Each row has a class, written after it.
[  79  160  -50    3 -205  -95  504  184  504 -100  -75  217 -118   17
  125  241  208  -29 -116 -672 -203   88  180   20 -426  -28   93 -193
  269 -132  139   11 -151  334 -218  317 -503  200  294   80  -20 -275] -> (71)
[   6  -23 -158  283   12 -142  283  285  390  330 -182  218  189 -115
  -83 -112  403  284 -162 -321  -21  220  292 -104  191  130 -278  168
   89  214 -301   14  108   16  -82   40 -412   78 -375  425  238   29] -> (152)
[ -17 -186  146 -328  -83  -13  341  -21  277  -41 -187  180 -164   15
 -330   87  -41   25  -95 -210 -175  197  687  -71 -290  185  193  132
 -333  -14   65  319 -102  141  348  248 -256 -285  554  282   -9 -119] -> (71)
[  77  197   48   -1 -146 -116  519  206  498  -58 -109  220  -91  -64
  170  295  214  -65  -86 -707 -202   81  181   54 -500  -58  143 -201
  343 -187  157   27 -193  412 -205  320 -420  320  313  -26  -35 -290] -> (139)
[  27 -387  -75 -355 -178  201  373  -19  231   77 -145  364 -143  221
 -148   48 -362  121  -73 -100 -309   34  376  128 -119  141  219  124
 -210   39   -1  231 -276   -1  317  231 -336 -282  431  193   46 -104] -> (139)
[   5 -192   56   58 -114 -159  130   31  176  112    3  314    1  314
 -348 -246   55 -153  -82 -293  121  -52   73  -38  250  296  129    9
  -18   99  -48  331 -177 -303 -164  156 -620 -251 -106   96  255 -109] -> (176)
[  53  166   26   -9 -153 -102  522  193  512 -112 -100  203  -87  -77
  137  294  213  -30  -93 -664 -154   99  196    7 -430  -52  116 -171
  361 -172  120  -29 -129  365 -225  326 -511  223  262   16  -27 -316] -> (134)
[  -4 -224   64   59 -149 -163   96   48  126   53    2  260   77  234
 -350 -247   30 -139  -88 -281  138  -29  116  -58  248  279  174    6
  -19  101  -33  308 -196 -222 -220  183 -663 -199 -126  121  232  -49] -> (176)
[ 208  212 -164  215 -202 -161  485  488  395 -126  -19 -322 -253   26
 -517  655  125  -33 -149 -535   -7  265  464  -60 -333   34  -28  234
  195  -15 -202 -139  489   53  565   25 -250   19  -35  -50  115 -231] -> (43)
[ -26 -350   26   60 -115  -48  116 -129  143   65 -138  366   44  287
   18 -246  -90   20 -135 -325  -94 -105   -2   45  225  320  172   77
  -61  182    5  449 -424 -177 -390  113 -856 -113 -270  343  -33 -159] -> (6)
[   4 -362  -23   86 -147 -105  145 -113  174   54 -141  401   22  320
  -26 -254  -71   13 -100 -344  -90 -101   47   -2  234  310  189   50
  -62  234   12  430 -403 -176 -376   85 -839 -152 -270  399    8 -171] -> (93)
[ 196  193  -92   63  -86  -25  248  609  112 -152  175 -278 -241  153
 -257  521 -170  -29  -44  -46 -159   82  148  -50 -340  -31 -100  137
  205 -127 -124 -211  287  -47  287   75  -86  -28   55 -127  -57 -160] -> (134)
[ 196 -117   93  -65 -141 -123  332  195  587  -24 -140  106  -50  -45
  180  311  131   98  -73 -580 -296   60  -91  131 -347  -92  244 -160
  146  -83  101  215 -150  325  -26  236 -528  248  204  227 -344 -210] -> (6)
[ -74    3 -125  243  -69 -105  232  310  334  309 -188  181  173  -96
  -25  -74  330  285 -237 -266 -114  145  271 -160  178  139 -276  188
  120  201 -250  -36   73   52 -104   68 -480   47 -359  397  213  -38] -> (176)
[ -24 -359  -27   73  -74  -99  167 -126  153   79 -123  364   72  335
   39 -264 -116   17  -93 -335  -96  -74   27   62  212  310  163   59
  -99  182    6  479 -438 -198 -434  117 -783 -105 -189  379  -38 -154] -> (71)
[  29 -386  -26   63  -89  -63  184 -126  159   78 -119  373   51  364
  -76 -186  -71   48  -71 -304 -107  -46   49   44  261  290  165   72
  -96  208   -8  451 -411 -214 -279  111 -822 -187 -264  382   32 -139] -> (134)
[ -12 -316  -21   87 -102  -47  126 -179  153   55 -137  274   87  294
   -5 -190  -94   33 -110 -344  -73  -94   72  -32  242  277  191   72
  -61  204   35  494 -405 -157 -465   82 -899 -115 -292  375  -25  -84] -> (175)
[  32 -343   -5  100  -74  -95  134 -153  198   90 -129  380   70  321
  -41 -210  -46   29  -88 -383 -108  -48   24   57  209  285  174   45
  -40  152    8  469 -437 -178 -393  102 -765 -118 -293  357   14  -96] -> (139)
[  -2 -195   57 -258 -100 -102  357   -6  298  -36 -206  191 -106  -70
 -348  112  -64   19  -78 -275 -251  206  764 -173 -293  191  258  170
 -292  -38   83  310 -169  251  296  214 -225 -188  477  247    9 -155] -> (139)
[  -4 -207   73 -289 -102 -101  367  -22  353  -15 -252  183 -155  -13
 -341  118  -34  -10  -98 -264 -160  156  774 -170 -277  225  267  177
 -290    8  134  343  -89  227  292  205 -221 -265  544  298  -17 -202] -> (43)
[  72 -460 -117 -351 -182  157  430   -9  251   43 -206  314 -137  291
 -111   74 -386  114  -55 -114 -335   44  392   70 -131  190  306  129
 -287   47   66  205 -345  101  320  171 -375 -284  479  255   18  -82] -> (152)
[ -87  104  -13  -73   50   67  -78  301  189  159 -170  -80  270    1
   21 -109  267  145 -118   38 -105  179   22  -78  428  -47 -290   62
  188   93 -262 -353  248 -108   88  104  -89 -219 -313   49  332   95] -> (134)
[  19 -444  -69 -364 -158  184  442  -20  233   79 -176  302 -150  274
  -91  114 -453  149 -118 -113 -283   40  456  168 -126  182  275  172
 -268   41    3  319 -277   13  332  202 -447 -324  430  230   45 -112] -> (134)
[ -90  -22 -133  277  -45 -135  203  304  338  337 -156  146  204 -110
  -79 -135  393  263 -233 -247  -76  167  237 -149  202  149 -280  183
  109  225 -257  -64    5   57 -121   43 -470   51 -410  399  221   51] -> (6)
[ -15 -338   -9   83 -122 -125  134 -113  194   59 -172  349   38  303
   45 -199  -83   28 -107 -386  -97 -115   66  -11  196  301  196   70
  -78  214    4  459 -387 -175 -437   87 -871  -97 -261  372  -41 -187] -> (93)
[ -95  185  -52  -60   15   65  -53  274  218  145 -192  -97  271  -30
   32 -109  304  139 -139  -40 -118  176   84  -92  394  -18 -320   77
  182   84 -213 -393  229  -53   17  114 -153 -191 -284   88  348   90] -> (43)
[ 205  -92  103  -76 -119 -182  270  231  545   53 -110   21  -56 -121
  188  309  140   48   37 -441 -323    8  -95   59 -310 -153  275 -223
  144  -39  127  291 -188  364   71  205 -391  267  213  160 -395 -274] -> (93)
[   4 -256   99   68  -36 -180  128   75   35  117   75  313   37  294
 -305 -285   12  -97   -5 -250  109   -9    6   56  258  259  165  -29
  -36   64  -47  285 -336 -288 -136  162 -538 -124 -118   93  208  -53] -> (43)
[ -29 -248  101 -253 -115  -74  347   -6  334  -13 -216  220 -165  -43
 -332  121  -91   -7 -120 -203 -147  142  712 -146 -291  243  250  179
 -284   14   75  300 -169  200  322  182 -261 -265  497  272  -20 -162] -> (134)
[ 201  235  -34  118 -120  -34  263  596  149 -137  186 -281 -279  138
 -367  570  -46  -72 -112 -136 -128  113  168  -38 -419  -29 -143  159
  223 -138 -123 -222  338  -32  327  138  -89  -98   25 -127  -73 -151] -> (93)
[  10 -277   73   84 -118 -216  109   30  210  128  -10  290   16  276
 -338 -263   32  -86 -150 -361  121  -21   75  -16  247  322  220   24
  -27   99  -89  375 -208 -272 -176  171 -694 -204 -172  112  240  -71] -> (6)
[ -45 -201   83 -288  -99  -69  361   12  323  -11 -205  212 -177  -37
 -334   89  -81   35  -90 -245 -197  150  724 -141 -309  210  228  168
 -305   -4   52  316 -164  215  296  202 -283 -226  500  255  -24 -179] -> (6)
[ -32  -10 -177  279  -68  -79  290  334  335  299 -141  182  160  -93
  -67  -74  420  277 -167 -226  -90  178  251  -99  142  128 -274  171
  142  156 -230  -73  -10   77 -115   84 -506   74 -400  504  228   45] -> (6)
[ -34 -295   16   78  -56 -118  146 -113  136   46 -108  364   33  299
  -68 -224  -67   -8  -88 -330  -64  -24    5   65  191  311  121   74
  -52  156  -50  471 -417 -185 -346   88 -826 -126 -265  335   -4 -128] -> (6)
[ -12 -234  102   71  -98 -169  154   14   89   74   59  289   35  281
 -325 -325    4  -87 -127 -315  143   -7   85   39  223  261  138  -15
  -73   71  -63  330 -239 -287 -208  201 -645 -224 -159  134  255  -53] -> (71)
[ -36 -247  150   47  -92 -176  104   29  102   55    4  283   56  259
 -289 -333   46 -138 -155 -367  190    1  103   30  259  290  155   16
  -49   85  -72  319 -103 -317 -200  190 -646 -258 -130   76  258  -81] -> (93)
[ -90  100   -1   -7   56   38   18  335  198  189 -183   -9  252   23
   26 -137  239  201 -156  -35 -111  167   63  -90  384   -4 -275   87
  209   99 -270 -381  200  -97   18  127 -229 -162 -291  119  324  100] -> (134)
[ 185  202  -92   90 -145  -51  209  601  152 -124  141 -357 -264  118
 -326  563  -48  -69  -48  -95 -193   77  165 -119 -320  -17 -127  131
  203 -104 -125 -200  336  -20  300   73  -54  -23   12 -157 -102 -153] -> (152)
[ -32 -280   74  140  -71 -173  138   18   31  100   24  327   25  283
 -331 -326   21 -126 -135 -315  216  -21  106   24  187  293  168    2
  -33   90  -42  340 -235 -237 -190  132 -622 -197 -120  159  246  -43] -> (93)
[ 155  232  -20  100 -106  -13  312  590   72 -153  192 -290 -267  122
 -347  514 -146  -40 -104 -112 -118  132  203  -33 -385  -58 -144  168
  198 -121 -140 -230  336  -31  340   89  -35  -82   33 -168  -75 -112] -> (175)
[ 240  178 -157  199 -131 -145  439  478  405  -94  -42 -270 -247   95
 -449  643  133  -23  -98 -496  -25  250  339  -33 -356   21   -1  236
  200  -93 -201 -124  488   16  517   48 -174   49   11  -78   99 -248] -> (139)
[ 236  225 -168  269 -212 -155  463  456  403 -102  -31 -276 -253    1
 -449  645  188  -26 -174 -526   12  243  447  -84 -346   42  -16  259
  177  -42 -186 -180  537   95  496   82 -236   10  -30  -57   99 -206] -> (93)
[ -20 -274   72   88  -51 -171  110   41   65   38   30  300   46  298
 -350 -273   27 -124  -74 -280  158   11   98  -17  248  302  155   27
  -50   47  -66  308 -214 -318 -191  142 -624 -228  -98   98  237  -65] -> (134)
[ 201  -31  117 -100  -88 -178  280  181  578  -14 -120   17  -52  -82
  124  316  211   30   14 -527 -268   96  -51   72 -390 -165  211 -220
  175 -107  158  278 -132  316   10  239 -413  249  236  158 -378 -238] -> (139)
[-115  128  -42  -15   76   83    4  263  163  135 -159  -68  259   36
   42  -76  245  194 -167  -60 -126  225   84  -63  361  -46 -263  126
  143   64 -234 -365  194  -67   24  104 -108 -205 -242   21  290  140] -> (175)
[ -46 -245  117 -288 -105  -92  341    0  275  -17 -229  173 -152  -15
 -321  105  -91    7  -96 -242 -187  164  717 -142 -263  219  197  175
 -300   20   75  349 -106  195  306  204 -241 -261  487  272  -93 -181] -> (43)
[ 175 -132  129  -62 -115 -187  285  173  548   21 -165   27  -51  -73
  213  300  152  112  -62 -573 -276   67  -18  102 -339 -132  264 -172
   80  -76  140  300 -126  357   11  233 -484  206  214  171 -427 -243] -> (93)
[  32 -239   89   52 -131 -202  153    7  201  130   22  322   -2  308
 -384 -340   68  -79 -136 -329  161  -33   78  -45  251  298  147  -12
  -85  106  -50  348 -185 -298 -166  192 -708 -230 -141  191  303  -51] -> (71)
[ -49 -236   98   75  -78 -140  199   14  102   63   63  353   17  259
 -330 -354   67 -139 -120 -337  227   14  109    9  261  287  135    1
  -31   66  -45  316 -173 -276 -196  145 -573 -227  -94  130  294  -19] -> (175)
[ -33  -14 -169  251  -73  -62  270  348  352  298 -157  114  174  -50
  -35  -93  386  255 -212 -240  -88  173  259 -130  146  144 -277  178
  135  181 -190 -153    9   72 -106   75 -482   34 -399  478  219   67] -> (6)
[ -13 -230   84  129  -82 -147  136   40   47  102   53  331  -12  280
 -318 -292   60 -147  -74 -283  188  -54   82   62  207  268  171  -40
  -28   85  -36  311 -259 -254 -166  155 -565 -193 -111  132  239  -36] -> (93)
[ -17 -244  104 -301 -115 -103  365   -7  334   -8 -256  238 -110  -82
 -273   57  -47   45  -93 -254 -192  171  724 -186 -261  184  264  171
 -293    5   67  355  -89  232  271  192 -320 -224  504  263  -29 -177] -> (93)
[ -14 -251  108   56  -51 -127  153  -11   34   48   41  308   28  285
 -305 -290   47 -117 -105 -293  196    5  104   64  254  259  152    5
  -88   41  -21  320 -202 -271 -138  187 -551 -258  -74  120  226  -25] -> (43)
[ 185  208  -56  125 -104  -65  254  621  169 -105  157 -293 -252  150
 -404  512  -83   -2 -114 -195 -170  144  208  -61 -405  -22 -131  147
  225 -122 -149 -199  305  -47  320  105 -168  -38   55 -139  -56 -144] -> (139)
[  27 -464 -104 -377 -172  171  423  -22  236  121 -192  310  -87  288
  -80   60 -437  200  -96 -174 -369   45  392   80 -121  153  276  150
 -234   51   15  302 -336   44  274  213 -504 -210  401  195   48 -120] -> (139)
[ -21 -243  138   93  -32 -148  119   31   47  106   63  360   22  265
 -346 -323   69  -96  -80 -277  141    4   44   65  239  293  140  -15
  -58   37  -92  334 -279 -257 -165  193 -582 -208 -136  130  262  -12] -> (6)
[  16 -352    7   81 -105 -118  164  -75  176   45 -124  337   82  282
  -79 -230  -52  -18 -107 -308  -80  -48   66   -5  184  335  238   68
  -73  169   27  419 -467 -109 -350  110 -822 -137 -222  400   53 -108] -> (6)
[   9 -313  -24   50 -142  -66  163 -164  161   32 -151  263   52  274
  -98 -204  -22  -16 -112 -351  -65  -70  120   -5  250  269  172   55
  -96  196   31  420 -307 -163 -323  135 -810 -190 -253  336   36 -146] -> (152)
[ 216  297 -183  171 -193 -148  347  454  412 -100  -42 -370 -252  -18
 -445  652  167  -90 -120 -426   23  241  412 -124 -343    9  -38  211
  226  -64 -187 -145  556   59  534   43 -212   -4   -1 -163  115 -220] -> (93)
[ -48 -207  129   36  -20 -113   94   -3   27   57   56  302   22  298
 -305 -301   17 -148  -70 -227  147  -17  -19  106  249  257  141  -13
  -12   43  -85  290 -229 -331 -171  162 -538 -237  -96   49  239  -24] -> (6)
[ 196  264 -200  158 -218 -168  423  469  474  -60  -46 -335 -246   13
 -449  641  173  -33 -113 -475  -49  222  391 -150 -311   42  -45  225
  221  -22 -223 -174  522   71  484   64 -258   61  -41 -119  151 -239] -> (6)
[ 192 -107  147  -95 -145 -143  271  218  577    3 -123   37  -52  -91
  140  299  155   84  -50 -506 -357   36 -103   87 -331  -83  250 -174
  118  -92  129  180 -145  367   21  268 -443  219  249  210 -361 -236] -> (6)
[ 155 -123  120  -30 -156 -136  393  209  527  -57 -134   55  -77  -49
   69  357  134  108  -93 -634 -289  111   85  115 -390  -76  177 -141
  114 -106  101  185  -79  352   23  275 -526  172  203  279 -322 -245] -> (134)
[  75 -421 -114 -383 -154  203  410   14  227   71 -161  332 -140  270
  -62  110 -459  129  -26  -24 -339   18  373  122 -136  152  280  126
 -248   32   27  227 -330   51  359  188 -328 -281  461  224   51 -123] -> (134)
[ -66 -252   89   61 -111 -127  135   -3   42   13   61  316   13  294
 -340 -347    3 -146 -129 -282  208  -22   30   86  235  281  135   -9
  -43   46  -56  227 -265 -278 -202  164 -638 -247 -172  153  278   11] -> (6)
[ -30 -208  156 -263 -124  -39  395   51  289  -43 -200  238 -149  -12
 -344  117  -49  -11  -99 -221 -225  202  680 -124 -306  226  226  166
 -211  -29  101  251 -192  228  271  218 -260 -248  491  316  -26  -98] -> (175)
[  10 -257  110   18  -96 -126  168   29   87   92   45  310   29  287
 -305 -275   32 -138  -61 -252  129  -51   27   47  289  277  185  -11
  -17   59  -10  317 -248 -274 -139  141 -570 -194 -114  116  286  -51] -> (43)
[ -23 -334   43   88 -122  -89  180 -123  161   33 -114  350   57  253
  -48 -214  -43   19  -96 -337  -71  -56   58  -61  198  292  185   66
  -13  198   29  433 -415 -158 -427   99 -857  -88 -267  393  -38 -111] -> (175)
[ 195  231  -41  102 -159  -59  241  631  202 -129  178 -305 -266  116
 -411  566  -93  -66  -83  -95 -138   92  190  -80 -396  -17 -102  132
  248 -116 -113 -220  284   -4  312   89 -100  -96   41 -149  -68 -136] -> (176)
[ 249  -40  111 -160 -115 -130  283  243  573   53 -137  -57  -45  -69
  177  344  123   31   98 -435 -384    8 -106   59 -286 -159  219 -223
  169  -48  169  197 -132  338  104  239 -317  240  218  143 -384 -319] -> (43)
[   7 -250   87   46  -88  -92  142   12  132   61   37  332   30  295
 -335 -287   50  -84  -45 -298  120  -15   48   12  286  258  165   -3
  -40   80  -54  320 -233 -312 -202  135 -645 -235 -136  138  260  -33] -> (175)
[ 229  180 -210  212 -174 -175  534  438  476 -140  -42 -253 -251   62
 -483  677  133    6 -167 -609    4  293  496  -87 -360   55  -28  280
  139  -61 -215 -138  551   42  501   67 -292   10   -3  -22  133 -253] -> (134)
[-105  170   -7  -32   65   33  -41  306  194  144 -151  -51  250   -6
  -20 -103  258  120 -124   -5 -108  196   58  -79  356  -20 -301   64
  182   65 -269 -360  227  -52   68   92  -52 -239 -228   36  335  111] -> (176)
[  45  127   -3   55 -184 -123  574  178  485  -62 -102  289  -70   -9
  145  237  209    9 -174 -776 -141  138  215   53 -436   -3  104 -148
  322 -148  134   -3 -130  395 -246  332 -545  242  277   35  -19 -261] -> (176)
[ 282  235 -229  201 -170 -141  378  484  448  -89  -33 -291 -257   48
 -460  664  193  -75  -51 -388  -50  222  320 -126 -334   45  -11  197
  210  -40 -168 -191  442   43  515   26 -137   53   24  -73  111 -237] -> (152)
[ -98   99  -66  -32  -13   91   -6  312  157  180 -190 -151  277   37
   74 -106  241  215 -197  -61  -99  170  109  -54  394  -34 -262   90
  198   98 -165 -370  192  -26    2  100 -267 -138 -326  103  302  153] -> (43)
[ 103  194    5  -25 -193  -52  545  177  541 -117  -77  218 -115  -54
  167  282  242  -96  -87 -636 -160   70  155  -19 -456  -55  143 -193
  334 -163  206  -54 -125  395 -210  327 -405  207  350   54  -40 -258] -> (175)
[ -40  -42 -174  278  -68  -69  237  306  315  341 -149  131  194  -69
  -35  -87  360  277 -204 -257  -75  156  286 -123  177  143 -305  164
  122  226 -208  -58   15   30 -118   59 -455   44 -408  452  204   33] -> (43)
[ 175 -127  157  -72 -112 -176  316  222  522    9 -131    7  -35  -48
  168  268  129   93   -8 -547 -355   67  -31  129 -378 -125  284 -225
  137 -105  190  251 -248  377  -28  227 -469  247  253  202 -392 -219] -> (139)
[  11 -366   16   75  -91 -145  162 -112  224   99 -146  348   50  278
  -30 -224  -55   76  -84 -360  -99  -60   69   10  164  302  245   62
  -54  188   30  495 -473 -127 -416   94 -874  -75 -264  377  -46 -156] -> (6)
[  37 -442 -141 -389 -179  144  428  -33  255  107 -183  290 -125  292
 -106   57 -401  166  -57 -102 -356   50  412   30 -115  164  277  136
 -261   62   33  343 -296   50  287  228 -463 -255  497  232    7 -144] -> (71)
